Below is a small trained network, with its code and all its weights. Each question gives an input and a target symbol and asks what happens when units are switched off, that is, made to give their printed mean instead of their output.

import numpy as np


def w(rows, s, z=0):
    codes = np.array(rows[::2]) - 128.0
    scale = np.full(codes.shape[1], s)
    scale[-1] = z or s
    return codes * scale


def f(y):
    return y / 2 * (1 + np.tanh(0.7978845608 * (y + 0.044715 * y**3)))


def softmax(a):
    e = np.exp(a - a.max(-1, keepdims=True))
    return e / e.sum(-1, keepdims=True)


def log_softmax(a):
    a = a - a.max(-1, keepdims=True)
    return a - np.log(np.exp(a).sum(-1, keepdims=True))


def net(x, mask):
    ids = ['εζηλπτφ'.index(c) for c in x.split()]
    T = len(ids)
    res = E[ids] + P[:T]
    u = 0
    for l in range(3):
        r = res
        for j in range(3):
            rows = slice(2 * j, 2 * j + 2)
            q, k, v = (r @ M[l][rows].T for M in (Q, K, V))
            z = softmax(np.where(np.tri(T) > 0, q @ k.T / 2**0.5, -1e9)) @ v
            o = O[l][rows]
            res = res + np.where(mask[u + j], z, o[:, -1]) @ o[:, :-1]
        u += 3
        y = f(res @ A[l][:, :-1].T + A[l][:, -1])
        res = res + np.where(mask[u : u + 8], y, B[l][:, -1]) @ B[l][:, :-1]
        u += 8
    return log_softmax(res[-1] @ U[:, :-1].T + U[:, -1])


Q, K, V, O, A, B = {}, {}, {}, {}, {}, {}
E = w([
[72,40,210,123,46,140,135,168,134],'ε',
[217,99,109,45,60,67,88,158,113],'ζ',
[190,90,39,116,73,54,251,206,118],'η',
[104,148,115,113,174,156,78,75,89],'λ',
[136,162,244,218,209,15,230,147,77],'π',
[196,130,161,144,252,132,107,246,203],'τ',
[90,86,6,150,123,195,71,151,124],'φ',
],0.012)
P = w([
[148,98,145,97,160,116,104,18,194],'0',
[189,117,148,112,131,168,121,57,149],'1',
[167,76,151,134,165,210,81,98,95],'2',
[90,80,139,117,166,130,65,110,114],'3',
[55,209,134,85,116,61,107,101,189],'4',
[129,254,151,153,75,154,79,133,182],'5',
[119,188,157,188,105,176,55,181,82],'6',
[33,166,157,139,176,125,68,204,41],'7',
[4,237,129,118,139,73,68,197,112],'8',
],0.0068)
Q[0] = w([
[132,136,118,118,124,102,135,144,116],'0.h0',
[125,112,112,139,145,143,171,95,136],'0.h0',
[174,113,92,114,102,109,117,168,145],'0.h1',
[118,122,81,188,121,127,219,151,156],'0.h1',
[12,137,110,6,176,43,143,116,206],'0.h2',
[117,254,131,163,54,131,137,92,230],'0.h2',
],0.027)
K[0] = w([
[111,139,143,117,113,154,155,135,118],'0.h0',
[161,79,136,132,138,130,138,72,156],'0.h0',
[170,80,156,129,105,70,114,149,113],'0.h1',
[82,108,137,180,133,114,153,204,170],'0.h1',
[171,253,140,163,42,190,160,83,208],'0.h2',
[206,111,162,160,123,242,145,162,12],'0.h2',
],0.026)
V[0] = w([
[151,99,111,137,98,155,152,227,170],'0.h0',
[80,44,165,216,64,47,69,126,118],'0.h0',
[164,43,119,155,124,135,179,84,165],'0.h1',
[99,131,118,111,95,128,144,116,147],'0.h1',
[119,123,47,110,99,90,8,127,141],'0.h2',
[68,82,162,182,112,213,147,151,120],'0.h2',
],0.011)
O[0] = w([
[134,167,123,115,186,130,123,140,152,166],'0.h0',
[190,200,85,100,140,253,93,159,79,254],'0.h0',
[109,160,99,85,174,127,150,164,166,154],'0.h1',
[131,113,113,143,143,147,142,132,120,125],'0.h1',
[158,235,149,119,139,207,177,77,185,125],'0.h2',
[89,97,130,67,219,148,168,138,48,158],'0.h2',
],0.0065,0.0079)
A[0] = w([
[80,93,144,166,143,126,171,67,142,159],'0.n0',
[171,79,139,73,123,101,157,43,138,39],'0.n1',
[76,92,131,90,118,124,120,74,25,3],'0.n2',
[94,113,135,157,97,127,107,184,113,10],'0.n3',
[86,116,172,155,142,142,62,1,96,143],'0.n4',
[194,128,223,103,108,77,188,128,108,163],'0.n5',
[181,106,154,159,142,166,102,151,119,106],'0.n6',
[180,94,120,158,106,166,198,214,123,133],'0.n7',
],0.009,0.0034)
B[0] = w([
[102,182,127,98,163,163,87,105,137,112],'0.n0',
[120,86,140,107,88,86,119,129,127,115],'0.n1',
[176,148,92,248,27,207,132,98,159,227],'0.n2',
[168,174,150,61,116,82,178,143,119,170],'0.n3',
[111,176,75,77,100,127,108,153,255,144],'0.n4',
[95,76,81,124,147,197,41,113,105,213],'0.n5',
[93,142,116,83,113,45,147,132,140,212],'0.n6',
[41,151,97,84,121,61,89,106,173,254],'0.n7',
],0.0084,0.0033)
Q[1] = w([
[177,143,80,252,181,105,144,9,174],'1.h0',
[186,155,187,151,2,114,179,111,128],'1.h0',
[125,165,177,61,123,169,109,137,105],'1.h1',
[133,105,174,119,115,142,198,73,111],'1.h1',
[129,133,182,146,110,148,190,139,103],'1.h2',
[133,132,93,122,139,184,81,207,133],'1.h2',
],0.016)
K[1] = w([
[2,166,153,221,177,118,169,155,187],'1.h0',
[155,172,208,110,174,132,167,108,91],'1.h0',
[105,167,81,130,123,150,120,196,126],'1.h1',
[176,87,86,105,151,121,115,80,156],'1.h1',
[172,153,91,127,133,123,113,113,85],'1.h2',
[116,198,167,146,130,134,96,215,100],'1.h2',
],0.018)
V[1] = w([
[63,128,80,96,100,102,106,63,118],'1.h0',
[171,197,170,122,147,98,101,117,79],'1.h0',
[251,131,193,90,182,145,43,118,104],'1.h1',
[122,237,2,167,189,76,74,91,74],'1.h1',
[138,195,211,161,225,63,134,198,151],'1.h2',
[6,97,174,109,42,143,235,138,175],'1.h2',
],0.0072)
O[1] = w([
[114,126,149,84,145,131,148,148,84,249],'1.h0',
[150,60,90,160,43,130,153,75,112,97],'1.h0',
[106,34,99,155,109,100,73,119,138,152],'1.h1',
[188,87,87,38,120,180,210,26,117,63],'1.h1',
[62,192,191,128,189,23,117,95,108,123],'1.h2',
[164,169,174,160,193,195,150,253,162,83],'1.h2',
],0.0042,0.002)
A[1] = w([
[147,148,118,136,185,168,198,88,145,4],'1.n0',
[197,125,114,238,202,153,147,163,130,90],'1.n1',
[133,155,172,234,167,72,203,102,74,93],'1.n2',
[78,191,137,223,139,141,221,127,185,12],'1.n3',
[130,124,255,136,148,146,156,132,99,84],'1.n4',
[85,134,169,147,117,132,228,206,152,51],'1.n5',
[117,85,131,119,177,85,162,209,40,4],'1.n6',
[220,140,69,136,85,49,204,123,67,110],'1.n7',
],0.0075,0.003)
B[1] = w([
[173,118,138,144,102,51,59,110,205,125],'1.n0',
[75,117,93,149,133,87,126,29,83,124],'1.n1',
[116,102,88,70,40,181,82,131,108,157],'1.n2',
[155,86,59,107,2,121,178,89,77,140],'1.n3',
[74,187,76,79,200,139,141,108,167,164],'1.n4',
[190,131,87,73,156,166,74,102,146,160],'1.n5',
[180,129,38,214,11,179,174,66,132,251],'1.n6',
[85,131,145,55,207,207,99,98,159,164],'1.n7',
],0.0055,0.0033)
Q[2] = w([
[134,117,151,184,189,106,28,96,117],'2.h0',
[250,118,97,211,169,141,203,69,73],'2.h0',
[91,137,172,68,65,200,159,169,74],'2.h1',
[189,147,35,122,182,119,125,123,121],'2.h1',
[71,152,28,58,108,142,16,64,134],'2.h2',
[141,167,140,191,172,104,186,102,73],'2.h2',
],0.012)
K[2] = w([
[100,64,105,87,119,91,128,76,168],'2.h0',
[226,2,213,112,148,159,87,91,141],'2.h0',
[161,184,138,138,71,161,131,141,26],'2.h1',
[121,72,153,140,159,128,161,45,148],'2.h1',
[86,188,249,153,78,84,208,102,44],'2.h2',
[148,78,115,63,130,85,107,74,160],'2.h2',
],0.013)
V[2] = w([
[122,157,109,155,145,146,106,174,147],'2.h0',
[171,115,95,104,164,78,175,148,157],'2.h0',
[174,160,112,76,90,131,151,175,86],'2.h1',
[206,163,141,136,193,89,67,136,99],'2.h1',
[105,138,97,253,186,133,107,135,136],'2.h2',
[215,180,55,151,155,108,124,128,95],'2.h2',
],0.013)
O[2] = w([
[132,117,147,214,171,146,150,112,109,253],'2.h0',
[106,17,101,145,220,119,158,140,252,56],'2.h0',
[208,36,81,180,208,99,108,213,179,249],'2.h1',
[159,3,129,63,52,93,127,97,118,88],'2.h1',
[43,223,31,189,113,144,103,130,76,72],'2.h2',
[42,134,46,90,126,85,47,25,192,37],'2.h2',
],0.004,0.0059)
A[2] = w([
[97,97,50,141,40,53,189,206,111,88],'2.n0',
[190,99,130,194,194,191,83,10,115,102],'2.n1',
[155,207,127,109,95,136,217,70,113,183],'2.n2',
[188,142,130,207,228,58,155,83,106,2],'2.n3',
[122,77,86,169,157,100,104,1,164,168],'2.n4',
[182,115,161,235,132,139,241,154,68,61],'2.n5',
[85,142,204,54,46,93,113,224,203,219],'2.n6',
[63,76,151,29,164,103,116,232,76,227],'2.n7',
],0.0077,0.0018)
B[2] = w([
[205,95,232,3,154,177,138,88,130,182],'2.n0',
[91,102,161,70,44,122,208,127,111,163],'2.n1',
[73,56,122,126,165,160,163,161,140,164],'2.n2',
[61,128,84,125,72,122,157,151,73,126],'2.n3',
[23,194,110,107,71,75,160,212,144,166],'2.n4',
[121,125,69,107,143,171,40,56,188,201],'2.n5',
[255,157,151,200,174,58,187,130,83,219],'2.n6',
[62,103,105,198,140,164,104,63,34,254],'2.n7',
],0.0071,0.0074)
U = w([
[164,144,192,182,191,205,133,110,129,255],'ε',
[158,17,158,80,35,52,60,116,168,85],'ζ',
[120,139,155,19,220,132,189,54,218,7],'η',
[132,195,160,165,33,125,146,79,253,18],'λ',
[52,178,206,138,123,16,156,62,101,84],'π',
[66,91,158,178,213,6,85,126,224,47],'τ',
[37,90,83,115,121,181,84,60,127,242],'φ',
],0.0044,0.0023)

Each question gives the input, a string of symbols that net reads in full, and the target symbol t.
The units are the heads (2 rows each of Q, K, V and O) and the neurons (one row each of A and B). Each row of codes is followed by its name. A weight is (code - 128) times the scale printed after its matrix; where a second scale follows, it is the last column's (O, A, B and U).
mask holds one flag per unit, layer by layer, with each layer's heads first. A switched-off unit (its flag False) gives its mean, the last column of its rows in O or B, instead of its output. The means were averaged over made-up inputs and are rounded, as every weight is.
A unit's drop is (log p(t) with every unit on - log p(t) with that unit switched off) / (log p(t) with every unit on - log p(t) with every unit switched off).
The circuit of an input: a set's keep is (log p(t) with only the set's units on - log p(t) with every unit switched off) / (log p(t) with every unit on - log p(t) with every unit switched off). Starting from the 12 units with the biggest drops (on a tie, the unit counted first), units are removed one at a time, each time the one whose removal leaves the highest keep (on an exact tie, the one counted first), for as long as the keep stays at least 0.8.
circuit, biggest first: the units of the circuit, biggest drop first
k most important neurons: the k neurons with the biggest drops, biggest first
top k neurons in layer l: the k neurons of layer l with the biggest drops, biggest first
which heads matter: for each layer, one digit per head in row order, 1 if its drop is at least 0.15 and else 0, layers parted by /
input ε π ζ ζ ζ, target ζ: most important neuron : [2.n0]
input η ε η ζ, target τ: circuit, biggest first : [0.h2 2.h0 0.h0 1.h1]
input π ζ η λ ζ, target λ: which heads matter : 101 / 000 / 000
input ε φ λ φ λ, target η: which heads matter : 001 / 010 / 000
input ε φ ε φ η, target η: circuit, biggest first : [0.h2 1.h1 1.n7]
input τ τ π, target φ: which heads matter : 000 / 000 / 001
input ε η π ζ ζ ζ ε ε, target λ: which heads matter : 001 / 000 / 000
input π ε ε λ ε φ ε ζ η, target η: which heads matter : 101 / 010 / 000
input η φ λ τ, target τ: which heads matter : 010 / 000 / 100
input φ ζ φ φ η ε, target η: circuit, biggest first : [0.h2 1.h1 0.n2]
input η ε ε η ε ε ζ φ ε, target ζ: which heads matter : 110 / 001 / 011
input ε φ ε η π λ η τ, target π: which heads matter : 000 / 001 / 000
input φ ζ ε η ζ η ε, target τ: circuit, biggest first : [2.h0 0.h0 2.h1 0.n2]
input π ζ π ε λ, target λ: circuit, biggest first : [0.h2]
input π π ε τ, target ζ: circuit, biggest first : [0.h2 2.h1]
input η ζ π π, target τ: circuit, biggest first : [2.h0 0.n2 0.h0]
input ζ φ φ ζ φ, target η: 3 most important neurons : [0.n2 2.n7 1.n6]
input λ ε ε ε φ ε π λ, target η: circuit, biggest first : [0.h2 1.h1 2.n7]
input τ ζ ζ, target π: which heads matter : 100 / 001 / 010
input ζ ε ε ζ η η ε, target λ: 2 most important neurons : [2.n7 2.n0]
input τ η ε τ φ, target π: which heads matter : 100 / 001 / 010
input τ π ζ ε φ ε ε τ ζ, target π: which heads matter : 100 / 001 / 000
input φ ζ ε η ε ε τ, target τ: which heads matter : 000 / 000 / 100
input π η τ ε ε, target ε: most important neuron : [2.n6]
input ε ζ ε ε ζ π ζ, target φ: 4 most important neurons : [0.n5 2.n6 1.n7 1.n6]
input ε ζ ζ ζ ε ε τ, target λ: 2 most important neurons : [1.n3 2.n7]
input ε ζ ε π η ε π, target ζ: most important neuron : [1.n6]
input η φ λ η, target τ: top 2 neurons in layer 0 : [0.n7 0.n2]
input τ ε ζ π φ τ π, target ζ: top 2 neurons in layer 2 : [2.n0 2.n7]
input ε π φ π φ ε, target η: top 2 neurons in layer 2 : [2.n2 2.n7]
